Here is a tiny trained network, its code and every weight. The questions are about switching its units off for an input and a target symbol, where a switched-off unit gives its printed mean instead of its output.

import numpy as np


def w(rows, s, z=0):
    codes = np.array(rows[::2]) - 128.0
    scale = np.full(codes.shape[1], s)
    scale[-1] = z or s
    return codes * scale


def f(y):
    return y / 2 * (1 + np.tanh(0.7978845608 * (y + 0.044715 * y**3)))


def softmax(a):
    e = np.exp(a - a.max(-1, keepdims=True))
    return e / e.sum(-1, keepdims=True)


def log_softmax(a):
    a = a - a.max(-1, keepdims=True)
    return a - np.log(np.exp(a).sum(-1, keepdims=True))


def net(x, mask):
    ids = ['ΛΞΣβηω'.index(c) for c in x.split()]
    T = len(ids)
    res = E[ids] + P[:T]
    u = 0
    for l in range(3):
        r = res
        for j in range(3):
            rows = slice(2 * j, 2 * j + 2)
            q, k, v = (r @ M[l][rows].T for M in (Q, K, V))
            z = softmax(np.where(np.tri(T) > 0, q @ k.T / 2**0.5, -1e9)) @ v
            o = O[l][rows]
            res = res + np.where(mask[u + j], z, o[:, -1]) @ o[:, :-1]
        u += 3
        y = f(res @ A[l][:, :-1].T + A[l][:, -1])
        res = res + np.where(mask[u : u + 8], y, B[l][:, -1]) @ B[l][:, :-1]
        u += 8
    return log_softmax(res[-1] @ U[:, :-1].T + U[:, -1])


Q, K, V, O, A, B = {}, {}, {}, {}, {}, {}
E = w([
[80,118,93,135,173],'Λ',
[117,171,105,135,116],'Ξ',
[111,129,109,153,163],'Σ',
[81,172,129,121,144],'β',
[181,47,209,10,176],'η',
[130,171,157,146,99],'ω',
],0.012)
P = w([
[167,78,98,136,97],'0',
[2,120,96,32,169],'1',
[22,141,138,47,138],'2',
[38,147,150,51,156],'3',
[61,158,177,55,157],'4',
[99,165,160,63,181],'5',
[107,166,183,65,189],'6',
[126,174,168,73,192],'7',
[137,181,182,65,200],'8',
[151,176,172,73,199],'9',
],0.0071)
Q[0] = w([
[116,194,163,145,85],'L0H0',
[53,147,113,85,57],'L0H0',
[149,181,106,119,4],'L0H1',
[80,203,70,147,176],'L0H1',
[67,254,102,168,177],'L0H2',
[133,14,56,37,188],'L0H2',
],0.0057)
K[0] = w([
[61,142,89,145,163],'L0H0',
[97,192,44,204,127],'L0H0',
[79,161,96,188,206],'L0H1',
[161,41,63,199,90],'L0H1',
[198,18,207,59,122],'L0H2',
[145,239,70,255,80],'L0H2',
],0.0057)
V[0] = w([
[13,215,57,194,89],'L0H0',
[160,156,103,214,56],'L0H0',
[254,27,88,159,84],'L0H1',
[126,75,48,230,151],'L0H1',
[95,92,183,9,202],'L0H2',
[148,151,101,44,71],'L0H2',
],0.005)
O[0] = w([
[46,26,10,135,218,145],'L0H0',
[159,45,121,188,150,45],'L0H0',
[253,134,120,218,1,25],'L0H1',
[229,33,30,109,69,55],'L0H1',
[39,119,29,32,163,255],'L0H2',
[64,162,52,181,234,156],'L0H2',
],0.0045,0.0042)
A[0] = w([
[117,191,93,84,133,81],'L0N0',
[67,184,29,153,106,26],'L0N1',
[160,147,168,204,91,103],'L0N2',
[164,132,57,151,95,158],'L0N3',
[191,174,171,147,95,127],'L0N4',
[217,217,201,136,108,122],'L0N5',
[66,254,116,174,166,254],'L0N6',
[152,172,93,207,85,108],'L0N7',
],0.0075,0.0037)
B[0] = w([
[60,121,173,190,108,163],'L0N0',
[132,205,242,121,207,143],'L0N1',
[109,204,219,183,50,118],'L0N2',
[188,122,128,165,184,119],'L0N3',
[167,188,167,134,68,119],'L0N4',
[103,207,216,115,57,126],'L0N5',
[3,153,1,122,112,249],'L0N6',
[154,171,157,206,211,118],'L0N7',
],0.0066,0.011)
Q[1] = w([
[247,37,235,134,110],'L1H0',
[153,253,133,170,18],'L1H0',
[181,186,170,168,65],'L1H1',
[148,201,150,126,73],'L1H1',
[135,81,166,80,86],'L1H2',
[113,255,75,175,52],'L1H2',
],0.0082)
K[1] = w([
[86,211,134,27,208],'L1H0',
[21,77,22,218,130],'L1H0',
[57,161,125,98,139],'L1H1',
[83,116,95,42,173],'L1H1',
[199,91,149,139,83],'L1H2',
[2,193,57,87,104],'L1H2',
],0.0087)
V[1] = w([
[90,176,60,187,108],'L1H0',
[25,254,160,119,112],'L1H0',
[40,154,120,55,218],'L1H1',
[185,184,123,173,77],'L1H1',
[179,109,147,174,107],'L1H2',
[143,116,187,79,109],'L1H2',
],0.0063)
O[1] = w([
[92,209,43,183,130,116],'L1H0',
[16,200,253,192,243,118],'L1H0',
[16,116,71,109,221,105],'L1H1',
[191,149,201,104,128,147],'L1H1',
[111,175,196,146,135,11],'L1H2',
[133,132,175,56,198,81],'L1H2',
],0.0055,0.011)
A[1] = w([
[193,82,181,102,138,210],'L1N0',
[165,12,80,131,134,160],'L1N1',
[183,146,90,223,119,72],'L1N2',
[150,36,93,85,195,214],'L1N3',
[170,119,107,211,107,149],'L1N4',
[190,65,107,192,134,4],'L1N5',
[169,1,146,63,177,225],'L1N6',
[161,209,144,219,47,166],'L1N7',
],0.0074,0.0041)
B[1] = w([
[191,169,177,130,58,171],'L1N0',
[66,77,123,9,95,153],'L1N1',
[184,170,77,159,145,122],'L1N2',
[94,162,155,142,8,254],'L1N3',
[194,125,120,137,175,122],'L1N4',
[165,149,97,116,51,124],'L1N5',
[149,209,185,108,2,198],'L1N6',
[145,122,214,175,177,137],'L1N7',
],0.007,0.0049)
Q[2] = w([
[70,157,40,110,68],'L2H0',
[82,97,93,143,47],'L2H0',
[44,167,60,93,140],'L2H1',
[3,177,80,106,233],'L2H1',
[195,105,177,177,135],'L2H2',
[105,175,172,113,234],'L2H2',
],0.0076)
K[2] = w([
[200,84,136,172,147],'L2H0',
[207,70,127,151,109],'L2H0',
[146,126,170,157,125],'L2H1',
[246,102,162,227,74],'L2H1',
[67,172,118,83,128],'L2H2',
[127,220,227,104,93],'L2H2',
],0.012)
V[2] = w([
[45,134,170,3,72],'L2H0',
[60,91,95,74,249],'L2H0',
[211,123,141,189,125],'L2H1',
[221,146,169,129,50],'L2H1',
[86,104,20,162,198],'L2H2',
[158,45,36,34,46],'L2H2',
],0.0058)
O[2] = w([
[213,38,89,171,105,126],'L2H0',
[101,73,77,93,171,14],'L2H0',
[99,135,197,72,147,177],'L2H1',
[192,146,188,85,127,244],'L2H1',
[148,186,123,64,165,6],'L2H2',
[254,97,90,65,81,126],'L2H2',
],0.0074,0.018)
A[2] = w([
[78,59,161,25,105,255],'L2N0',
[147,207,173,188,36,124],'L2N1',
[123,143,107,102,253,27],'L2N2',
[194,140,238,37,96,159],'L2N3',
[184,62,11,145,108,62],'L2N4',
[67,135,175,218,240,90],'L2N5',
[241,146,90,108,178,155],'L2N6',
[153,204,121,25,246,167],'L2N7',
],0.0062,0.0045)
B[2] = w([
[235,202,179,215,183,228],'L2N0',
[17,83,66,78,107,247],'L2N1',
[194,79,194,167,24,134],'L2N2',
[91,211,24,122,198,243],'L2N3',
[174,63,160,95,242,187],'L2N4',
[95,13,122,27,115,210],'L2N5',
[87,99,254,187,125,162],'L2N6',
[209,118,214,228,175,169],'L2N7',
],0.0067,0.014)
U = w([
[195,207,209,251,234,230],'Λ',
[143,188,46,36,29,99],'Ξ',
[91,81,171,9,148,3],'Σ',
[205,29,184,44,175,147],'β',
[136,75,146,221,29,134],'η',
[95,95,3,174,212,131],'ω',
],0.0049,0.0051)

Each question gives the input, a string of symbols that net reads in full, and the target symbol t.
The units are the heads (2 rows each of Q, K, V and O) and the neurons (one row each of A and B). Each row of codes is followed by its name. A weight is (code - 128) times the scale printed after its matrix; where a second scale follows, it is the last column's (O, A, B and U).
mask holds one flag per unit, layer by layer, with each layer's heads first. A switched-off unit (its flag False) gives its mean, the last column of its rows in O or B, instead of its output. The means were averaged over made-up inputs and are rounded, as every weight is.
A unit's drop is (log p(t) with every unit on - log p(t) with that unit switched off) / (log p(t) with every unit on - log p(t) with every unit switched off).
The circuit of an input: a set's keep is (log p(t) with only the set's units on - log p(t) with every unit switched off) / (log p(t) with every unit on - log p(t) with every unit switched off). Starting from the 12 units with the biggest drops (on a tie, the unit counted first), units are removed one at a time, each time the one whose removal leaves the highest keep (on an exact tie, the one counted first), for as long as the keep stays at least 0.8.
circuit, biggest first: the units of the circuit, biggest drop first
most important unit: the unit with the biggest drop
top k neurons: the k neurons with the biggest drops, biggest first
top k neurons in layer l: the k neurons of layer l with the biggest drops, biggest first
heads that matter: for each layer, one digit per head in row order, 1 if its drop is at least 0.15 and else 0, layers parted by /
drop when u is switched off: that unit's drop, to one decimal
input Ξ Σ Λ η, target Ξ: heads that matter	000 / 000 / 000
input β ω η β Ξ β ω Λ η η, target Λ: circuit, biggest first	L2N0, L2N5
input β Σ ω η ω ω β, target ω: circuit, biggest first	L1H1, L2H1
input Λ Ξ ω Ξ Λ, target β: heads that matter	010 / 100 / 101
input Σ β Σ η Ξ β β Ξ ω Σ, target Ξ: most important unit	L0H1
input β Λ β β ω ω, target ω: heads that matter	000 / 000 / 010
input η ω β η Σ ω ω Λ, target η: heads that matter	100 / 000 / 101
input η β ω, target η: top 2 neurons	L0N6, L0N5
input Λ Ξ ω Λ, target β: heads that matter	010 / 100 / 101
input ω ω Ξ Ξ, target Σ: top 3 neurons	L2N5, L1N7, L0N2
input ω β ω ω β, target Σ: heads that matter	011 / 000 / 001
input β Σ Ξ η, target Ξ: heads that matter	000 / 000 / 011
input Ξ η β, target Λ: top 2 neurons in layer 2	L2N7, L2N1
input Σ Λ η Λ Ξ Ξ η, target η: top 4 neurons	L1N6, L0N6, L0N5, L1N0
input ω ω η Ξ ω Σ Σ Ξ η η, target Λ: heads that matter	111 / 010 / 000
input ω ω β ω Λ Ξ Λ Ξ ω Σ, target Σ: top 2 neurons in layer 0	L0N2, L0N5
input Ξ ω β, target Λ: heads that matter	111 / 000 / 101
input Ξ η Ξ Σ β ω β η, target η: top 3 neurons	L0N6, L0N5, L1N6
input Λ Λ Ξ β Σ η Σ, target β: most important unit	L1N1
input Ξ Ξ Λ Ξ Ξ ω, target Λ: top 3 neurons in layer 2	L2N7, L2N1, L2N5
input Ξ β η Ξ ω Λ η Σ Ξ, target Λ: top 2 neurons in layer 2	L2N7, L2N1
input Σ ω Ξ ω Ξ Λ ω η η ω, target Ξ: most important unit	L0N6
input Ξ Ξ β Ξ Ξ η ω Σ, target Λ: top 4 neurons in layer 2	L2N7, L2N1, L2N5, L2N0
input β β Σ Λ Σ Ξ, target ω: drop when L2H0 is switched off	0.1
input β ω ω, target ω: drop when L2H1 is switched off	1.5
input β ω Ξ Λ Σ ω Σ β, target ω: drop when L2H1 is switched off	1.7
input Ξ Ξ ω ω η ω ω ω Σ, target Λ: drop when L2N0 is switched off	0.0
input Λ ω η ω ω ω β, target β: top 3 neurons	L0N6, L1N1, L2N4
